Below is a small trained network, with its code and all its weights. Each question gives an input and a target symbol and asks what happens when units are switched off, that is, made to give their printed mean instead of their output.

import numpy as np


def w(rows, s, z=0):
    codes = np.array(rows[::2]) - 128.0
    scale = np.full(codes.shape[1], s)
    scale[-1] = z or s
    return codes * scale


def norm(h):
    return h / np.sqrt((h * h).mean(-1, keepdims=True) + 1e-5)


def f(y):
    return np.maximum(y, 0)


def softmax(a):
    e = np.exp(a - a.max(-1, keepdims=True))
    return e / e.sum(-1, keepdims=True)


def log_softmax(a):
    a = a - a.max(-1, keepdims=True)
    return a - np.log(np.exp(a).sum(-1, keepdims=True))


def net(x, mask):
    ids = ['δξπτφψω'.index(c) for c in x.split()]
    T = len(ids)
    res = E[ids] + P[:T]
    r = norm(res)
    for j in range(2):
        rows = slice(3 * j, 3 * j + 3)
        q, k, v = (r @ M[0][rows].T for M in (Q, K, V))
        z = softmax(np.where(np.tri(T) > 0, q @ k.T / 3**0.5, -1e9)) @ v
        o = O[0][rows]
        res = res + np.where(mask[j], z, o[:, -1]) @ o[:, :-1]
    y = f(norm(res) @ A[0][:, :-1].T + A[0][:, -1])
    res = res + np.where(mask[2:6], y, B[0][:, -1]) @ B[0][:, :-1]
    return log_softmax(norm(res)[-1] @ U[:, :-1].T + U[:, -1])


Q, K, V, O, A, B = {}, {}, {}, {}, {}, {}
E = w([
[125,61,161,188],'δ',
[254,138,190,160],'ξ',
[95,172,148,87],'π',
[194,120,90,162],'τ',
[125,81,147,148],'φ',
[175,111,87,207],'ψ',
[186,111,134,111],'ω',
],0.027)
P = w([
[37,45,2,143],'0',
[128,78,201,160],'1',
[176,73,183,183],'2',
[187,96,180,153],'3',
[205,123,182,167],'4',
[197,136,171,150],'5',
[202,144,186,147],'6',
[195,146,190,153],'7',
[231,150,186,157],'8',
[225,169,204,166],'9',
],0.0076)
Q[0] = w([
[142,96,227,239],'H1',
[103,113,82,20],'H1',
[96,151,54,137],'H1',
[28,155,35,45],'H2',
[94,110,106,29],'H2',
[239,1,227,249],'H2',
],0.0095)
K[0] = w([
[85,103,97,61],'H1',
[111,93,255,111],'H1',
[126,245,126,139],'H1',
[176,159,168,210],'H2',
[181,200,213,133],'H2',
[196,14,6,115],'H2',
],0.011)
V[0] = w([
[63,156,119,181],'H1',
[100,96,8,140],'H1',
[129,41,132,112],'H1',
[141,194,58,107],'H2',
[182,122,173,46],'H2',
[201,134,127,250],'H2',
],0.014)
O[0] = w([
[165,48,125,188,105],'H1',
[108,172,124,224,179],'H1',
[9,151,165,84,193],'H1',
[177,180,81,160,89],'H2',
[134,211,225,121,79],'H2',
[120,76,92,32,244],'H2',
],0.012,0.011)
A[0] = w([
[161,94,131,198,76],'N1',
[107,161,89,196,1],'N2',
[2,97,132,130,52],'N3',
[233,190,170,115,104],'N4',
],0.0096,0.0061)
B[0] = w([
[122,121,33,169,195],'N1',
[139,206,250,181,135],'N2',
[254,119,220,119,255],'N3',
[138,200,77,207,244],'N4',
],0.0092,0.0025)
U = w([
[118,75,173,180,253],'δ',
[255,92,192,161,219],'ξ',
[97,185,167,181,66],'π',
[148,131,41,127,80],'τ',
[87,44,189,120,31],'φ',
[119,134,34,178,71],'ψ',
[124,137,145,13,39],'ω',
],0.0092,0.0057)

Each question gives the input, a string of symbols that net reads in full, and the target symbol t.
The units are the heads (3 rows each of Q, K, V and O) and the neurons (one row each of A and B). Each row of codes is followed by its name. A weight is (code - 128) times the scale printed after its matrix; where a second scale follows, it is the last column's (O, A, B and U).
mask holds one flag per unit, heads first, then neurons. A switched-off unit (its flag False) gives its mean, the last column of its rows in O or B, instead of its output. The means were averaged over made-up inputs and are rounded, as every weight is.
A unit's drop is (log p(t) with every unit on - log p(t) with that unit switched off) / (log p(t) with every unit on - log p(t) with every unit switched off).
The circuit of an input: a set's keep is (log p(t) with only the set's units on - log p(t) with every unit switched off) / (log p(t) with every unit on - log p(t) with every unit switched off). Starting from all 6 units, units are removed one at a time, each time the one whose removal leaves the highest keep (on an exact tie, the one counted first), for as long as the keep stays at least 0.8.
circuit, biggest first: the units of the circuit, biggest drop first
most important unit: the unit with the biggest drop
which heads matter: for each layer, one digit per head in row order, 1 if its drop is at least 0.15 and else 0, layers parted by /
drop when u is switched off: that unit's drop, to one decimal
input ω ψ τ, target π: most important unit => H2
input ω ψ δ τ δ ξ ξ ψ ω δ, target π: circuit, biggest first => [H2; H1]
input ξ ψ ξ δ δ φ τ, target ω: which heads matter => 01
input φ ω ω ξ, target δ: circuit, biggest first => [H1; H2]
input ω τ ψ ξ, target π: circuit, biggest first => [H1; N4]
input δ δ ξ, target δ: circuit, biggest first => [H2; H1]
input ω δ ψ ω ω δ δ ξ δ ψ, target π: circuit, biggest first => [H1; H2]
input ξ ξ δ φ δ ω δ ω ψ, target ω: circuit, biggest first => [H1; H2]
input π ξ π τ τ φ, target ξ: which heads matter => 10
input φ τ π, target π: which heads matter => 01
input π ω ξ ω ξ δ, target ξ: which heads matter => 11
input δ τ τ π φ δ ψ φ δ π, target π: drop when H2 is switched off => 1.6
input ω φ ψ, target π: drop when H1 is switched off => 0.3
input ξ φ δ τ ω δ δ ξ π φ, target ω: circuit, biggest first => [H2]
